[[136 140 129 134 126 118]
 [105 105 119 120 132 155]
 [129 129 128 127 136 126]] out 134

[[116 144 132 113 124 147]
 [136 152 118 147 148 103]
 [154 115 103 143 126 104]] out 113

[[150 106 115 146 127 150]
 [151 102 111 148 133 154]
 [146 118 121 132 117 155]] out 146

[[136 131 107 129 106 129]
 [123 129 132 122 134 134]
 [127 156 120 122 125 137]] out 129

[[124 130 120 138 141 135]
 [124 154 103  98 148 112]
 [119 128 115 140 146 129]] out 138

[[118 119 142 146 127 139]
 [119 121 130 145 142 134]
 [130 131 116 134 100 113]] out 146

[[112 124 114 117 137 145]
 [113 121 114 118 127 142]
 [106 127 111 128 134 140]] out 117
---
[[117 139 110 138 125 118]
 [105 116 141 104 125 141]
 [117 111 111 129 125 107]] out 129

[141 103 136 118 105 100] out 118

[136 128 152 129] out 128

[[115 140 106 103]
 [134 119 147 145]] out 119

[[130 154 104 111]
 [130 158 103 111]] out 158

[[103 110 116 148 102 143]
 [123 102 112 118 124 110]
 [135 146 124 109 135 100]] out 109

[120 136  99 124 138] out 99

[[151 130 146 110 124 111]
 [138 116 143 136 114 137]] out 136

[124 148 102 119 155] out 102
---
[146 116 105 150 150 112 144] Out: 105

[[102 140 105 131]
 [121 115 118 118]] Out: 118

[[131 101 125 127 124 126 130]
 [102 152 145 102 151 156 153]] Out: 145

[[131  99 148 145]
 [112 102 111 111]] Out: 111

[120 120 136 141 117 152 136] Out: 136

[[126 132 110 134 102 124]
 [113 130 115 143 120 130]
 [121 133 149 123 122 120]] Out: 149

[[133 130 128 150 132 140]
 [146 131 139 130 132 133]
 [131 128 144 128 138 143]] Out: 144
---
[135 136 118 127 103 123 117] -> 127, 136

[102 110 144 120 111] -> 144, 144

[118 140 132 101 108] -> 132, 140

[133 135 103 126 105] -> 103, 135

[[134 117 137 110 129]
 [148 119 145 127 129]
 [137 153 124 118 126]] -> 145, 153

[155 120 105 126 122 148 141] -> 126, 155

[154 141 130 149 130] -> 130, 154

[[153 110 133 141 137 128 133]
 [119 132 132 131 125 123 124]
 [122 123 134 114 123 115 131]] -> 131, 153
---
[[128 128 134 158 137]
 [128 128 128 132 157]
 [128 142 155 132 128]] ==> 128

[[129 121 125 145 118 128 135]
 [120 123 135 111 151 137 136]
 [126 135 132 131 123 133 136]] ==> 126

[[119 112 156 133 123 117]
 [114 144 111 128 118 138]
 [122 131 147 134 121 120]] ==> 122

[[100 149 142 120 145]
 [129 115 129 135 124]
 [103 111 147 141 131]] ==> 103

[[138 127 125 135 128 135 130]
 [131 156 127 111 139 110 136]
 [154 133 135 107 109 138 139]] ==> 154

[[136 138 116 132 129 131]
 [116 132 137 137 106 127]
 [130 130 128 129 128 128]] ==> 130

[[130 123 144 145]
 [131 125 120 106]
 [107 141 122 128]] ==> 107

[[138 136 129 129 131]
 [121 103 150 141 129]
 [134 128 149 123 138]] ==> 134

[[135 121 121 123 129 120]
 [111 151 122 114 135 127]
 [146 114 123 137 117 123]] ==> 146
---
[126 156 122 130 121 110] ⇒ 121
[110 136 140 127 105 123] ⇒ 105
[123 151 103 125 111 149] ⇒ 111
[126 121 122 138 100 130] ⇒ 100
[123 126 117 156 107 131] ⇒ 107
[126 144 118 151 131 140] ⇒ 131
[144 127 130 150 131 150] ⇒ 131
[107 118 130 128 157 122] ⇒ 157
[103 154 135 152 121 150] ⇒ 121
---
[[104 142 145 145 138 143]
 [149 107 138 142 124 133]] ==> 138

[[111 149 131 108]
 [109 149 141 102]] ==> 141

[[140 118 105 125 124]
 [139 155 101 137 118]] ==> 101

[[140 134 155 146 112 140]
 [128 134 105 151 124 136]] ==> 105

[[147 152 123 146 152  98 143]
 [108 114 106 151 123 156 142]] ==> 106

[[142 139 148 151]
 [145 140 145 156]] ==> 145

[[105 124 126 146]
 [147 152 151 120]] ==> 151

[[140 134 119 134 106]
 [138 139 129 133 128]] ==> 129

[[136 125 130 128 140]
 [150 123 147 133 139]] ==> 147
---
[127 149 157 126 134 138] ⇒ 138

[[111 142 146 105 154 153 154]
 [124 137 153 101 136 152 155]
 [152 106 155 131 102 126 124]] ⇒ 154

[103 103 113 108] ⇒ 108

[142 144 105 104 156 136] ⇒ 136

[[106 149 136 105 143 126]
 [147 107 143 141  99 118]
 [150 105 155 133 104 124]] ⇒ 126

[100 136 103 152] ⇒ 152

[104 131 148 100 113 112] ⇒ 112

[123 119 135 127 153 119 149] ⇒ 149
---
[[156 135 151 149 141]
 [155 141 146 140 132]] 156

[[126 111 130 142 123 142]
 [137 141 123 136 123 141]
 [114 136 115 124 152 128]] 126

[114 123 151 118] 114

[130 150 100 148] 130

[132 151 106 140 149 152] 132

[120 116  99 127 118 113 139] 120

[[131 125 126 123 127 144 153]
 [136 115 121 133 150 137 121]] 131
---
[146 148 112 151 125 129] 125

[119 154 144 142 153 136 122] 122

[[126 111 136 127]
 [101 116 158 132]] 111

[126 133 154 104 107 135] 107

[126 148 105 118 152 125 137] 118

[121 156 137 129] 129

[124 130 137 139 131 133  98] 124

[132 151 111 131] 131

[122 146 157 135] 135
---
[104 130 123 142] ⇒ 123
[149 101 123 116 142 145 131] ⇒ 123
[118 108 101  98 101] ⇒ 101
[107 140 105 131 134 126] ⇒ 105
[130 125 102 142 153 123 117] ⇒ 102
[134 152 133 122] ⇒ 133
---
[[144 109 142 113 109 105]
 [141 118 116 153 138 131]
 [101 107 135 127 122 155]]: 122

[119 130 109 103 106 127]: 106

[[119 123 135 133 143]
 [157 100 137 124 144]
 [116 124 129 137 155]]: 137

[108 109 100  98 143 135 134]: 135

[124 121 123 130 106 142 129]: 142

[[114 138 148 124 141 139]
 [119 139 152 121 140 140]]: 140

[147 150 152 104]: 152

[[151 127 128 128 132 128]
 [127 128 128 128 127 128]
 [126 128 128 128 145 128]]: 145
---
[114  99 110 113 118 142] value 118

[[108 131 129 132 148]
 [121 130 157 136 131]
 [109 125 114 124 124]] value 124

[153 147 135 148 113] value 148

[124 114 109 106 123 121 103] value 121

[114  99 125 107 125] value 107

[123 105 116 111] value 116
---
[146 124 154 112] out 154, 146

[120 127 151 153] out 153, 151

[131 103 100 130 105 117 121] out 131, 130

[130 125 129 110 115 128 106] out 130, 129

[113 133 111 132 106 140] out 140, 133

[[119 124 135 140 120 137]
 [114 149 126 120 144 116]] out 149, 144

[111 134 130 104] out 134, 130
---
[[127, 129, 122, 127, 123, 136, 121],
 [122, 134, 116, 133, 121, 141, 138],
 [122, 139, 103, 139, 108, 154, 120]] → 138

[[122, 124, 124, 127],
 [99, 128, 116, 128],
 [120, 131, 131, 133]] → 128

[[131, 104, 134, 124, 142],
 [142, 123, 109, 131, 114],
 [127, 135, 112, 136, 99]] → 114

[[122, 127, 117, 120, 116],
 [119, 120, 152, 120, 136],
 [137, 104, 140, 120, 142]] → 136

[[129, 149, 123, 129, 150, 154, 151],
 [129, 111, 143, 131, 115, 119, 118],
 [129, 105, 136, 128, 104, 104, 105]] → 118

[[154, 155, 118, 158],
 [146, 148, 132, 118],
 [103, 142, 144, 111]] → 118
---
[111 103 157 115] gives 157
[127 141 129 107] gives 129
[125 105 147 107] gives 147
[116 142 155 137] gives 155
[106 135 115 149] gives 115
[149 106 144 104] gives 144
[104 131 115 150] gives 115
[158 120  98 140] gives 98
[135 101 116 123] gives 116
[117 152 154 133] gives 154
---
[ 98 145 155 135]: 155, 98

[105 108 116 137 113]: 137, 105

[118 127 124 101]: 127, 101

[126 124 153 123 131]: 153, 123

[ 99 112 113 109 158 125]: 158, 99

[118 139 124 123 111 158]: 158, 111

[[114 149 131 149 139  98  99]
 [121 126 148 132 151 121 142]]: 151, 98

[146 132 116 104 142 155]: 155, 104
---
Q:
[[122 153 141 135 131 107]
 [130 125 128 122 126 140]]
A: 125

Q:
[[107 100 154 147 122 139]
 [133 131 130 127 130 130]
 [129 127 124 135 124 127]]
A: 131

Q:
[[ 99 135 120 124]
 [127 134 112 132]]
A: 134

Q:
[[100 130 126 129 131 120]
 [112 120 124 151 105 130]]
A: 120

Q:
[[125 128  99 128 128 127]
 [130 129 126 129 128 125]
 [130 131 127 128 130 121]]
A: 129

Q:
[[137 134 104 124 123 132]
 [124 126 137 127 128 133]]
A: 126

Q:
[[112 124 126 118 138]
 [105 123 126 112 144]]
A: 123

Q:
[[123 135 105 107 112 137 137]
 [134 119 117 126 119 128 125]]
A: 119
---
[[116, 145, 116, 126, 110],
 [125, 132, 104, 136, 123],
 [131, 119, 154, 126, 136]]: 154

[[131, 116, 112, 107, 146, 138],
 [131, 141, 125, 121, 134, 126],
 [132, 142, 120, 117, 134, 124]]: 120

[[126, 137, 116, 126, 135, 119, 118],
 [114, 140, 120, 151, 138, 106, 111],
 [125, 133, 135, 109, 143, 112, 137]]: 135

[[148, 105, 128, 144, 124],
 [132, 127, 143, 145, 119],
 [127, 138, 122, 151, 142]]: 122

[[136, 134, 135, 135, 137, 152],
 [110, 142, 135, 110, 129, 149],
 [118, 126, 133, 119, 129, 113]]: 133

[[129, 130, 122, 155, 119, 133, 103],
 [136, 153, 125, 118, 139, 151, 155],
 [133, 132, 127, 156, 114, 130, 102]]: 127
